Each row has a hidden trait or not; one of two labels after the row says which. A new part has a new trait and new labels.
[ 0.34 -0.12 -0.61 -1.31  2.75 -0.19  0.32  0.57 -0.71 -1.56 -0.10  1.17
 -0.29  0.11  1.25  0.09  1.39 -0.58 -0.16 -0.30 -0.26 -2.07  0.49  0.42
  0.71 -0.33 -0.94  0.63  1.40 -1.04 -1.82 -2.04 -0.33 -2.22 -0.77  0.53
 -0.58 -0.42 -2.05 -0.97 -0.42]
fon
[ 0.27  0.48  0.82 -0.54  1.41  0.36  0.08 -0.77  0.16 -0.47 -0.95 -2.34
 -0.83  0.10  0.79 -0.18 -0.41 -0.72  0.51 -0.03 -0.04 -1.15 -0.25  0.35
 -0.54  0.41 -0.52  0.80  0.91 -0.38  0.51 -0.75 -0.66  0.52  1.37  0.81
  1.13 -0.37 -1.34  0.37 -0.59]
nunev
[-0.05  0.90 -1.58 -0.34 -1.14  0.98  0.08  1.24 -0.34  0.62  0.67  2.77
  5.29 -0.94 -0.94  2.00  2.62  0.18 -0.57 -0.48 -0.20 -1.79  0.27 -0.72
  0.38  3.09  1.33 -0.33 -0.38  0.37 -1.15 -0.11  0.50 -2.22  1.04  1.78
 -0.88 -0.09  0.05  0.05  0.38]
nunev
[-0.16 -0.20  1.26 -0.53  1.50  0.41  0.39 -0.89  0.36 -1.25  1.21  5.30
  0.40  0.16  1.15  0.46  3.05 -0.43 -0.82  0.33 -0.59 -0.92 -0.41  2.90
  0.36 -0.81 -0.13  0.58  0.20 -1.08 -1.50 -0.29 -2.34 -2.39  1.64 -0.12
 -1.47 -0.16 -1.25 -1.80 -0.35]
nunev
[ 0.00  1.14 -0.57 -1.02  0.96  1.34  0.35 -0.12  0.56 -0.29 -0.19  0.66
  2.40 -0.29 -0.06  1.12  1.93 -0.59 -0.51 -0.60 -0.05 -1.59 -0.44 -1.58
  0.06  2.58  1.15 -0.04  0.35 -0.49 -0.99 -0.87 -0.79 -1.43  1.67  1.33
  1.17 -0.13 -0.44  0.59 -0.06]
fon
[ 0.09  0.21  0.06 -0.30  1.33  0.77  0.61  1.34  0.98 -0.22  1.21  6.16
  2.61 -0.29  0.14  1.03  3.80 -0.02 -1.66 -0.98 -0.53 -0.21 -0.24  0.79
  0.02  1.44  1.23 -0.51  1.21 -1.35 -1.18 -0.34 -1.51 -3.20  0.84  0.39
 -1.46  0.75 -0.40 -0.89  0.23]
fon
[ 0.24  0.53  0.69 -0.82  2.03  1.02  0.38 -0.56  0.86 -0.89 -0.64 -3.37
  0.05  0.28  1.07 -0.32  0.20 -0.87 -0.19 -0.39  0.01 -1.16 -0.58 -0.19
 -0.54  1.36 -0.16  1.02  1.47 -0.99 -0.27 -0.87 -1.29 -0.88  1.51  0.53
  1.75  0.00 -0.85  0.25 -0.45]
fon
[ 0.29  0.78 -0.70 -1.74  1.40  0.43 -0.29 -0.11 -1.25 -0.72 -1.11 -3.49
  0.97 -0.81 -0.04  0.49 -0.02 -0.59  0.08 -0.16  0.28 -1.61  0.22 -0.61
  0.23  0.96  0.53 -0.46 -0.29 -0.30 -0.55 -1.94  0.88 -0.94  0.56  2.13
  0.89 -0.75 -1.65  0.65 -0.97]
nunev
[-0.18 -0.34 -0.93 -0.17  0.59  0.33  0.37  1.30  0.44 -0.49  1.59  8.03
  1.71  0.02 -0.10  0.85  2.68  0.26 -1.22 -0.54 -0.41 -0.97  0.11 -0.04
  1.11  0.23  0.67 -0.66 -0.20 -1.02 -1.49 -0.39 -0.51 -1.78 -0.94 -0.98
 -1.45  0.44  0.24 -1.22  0.37]
nunev
[ 0.23  1.11 -1.71 -0.60  0.28  0.52  0.11  0.70 -0.80 -0.08 -0.51 -0.63
  3.30 -0.52  0.27  1.18  0.77 -0.23  0.23 -0.71  0.00 -2.02  0.57 -1.28
  0.11  2.17  0.03  0.59  0.48  0.36 -0.48 -0.87  0.74 -1.35  0.55  1.88
  0.49 -0.45 -0.91  0.47  0.00]
nunev
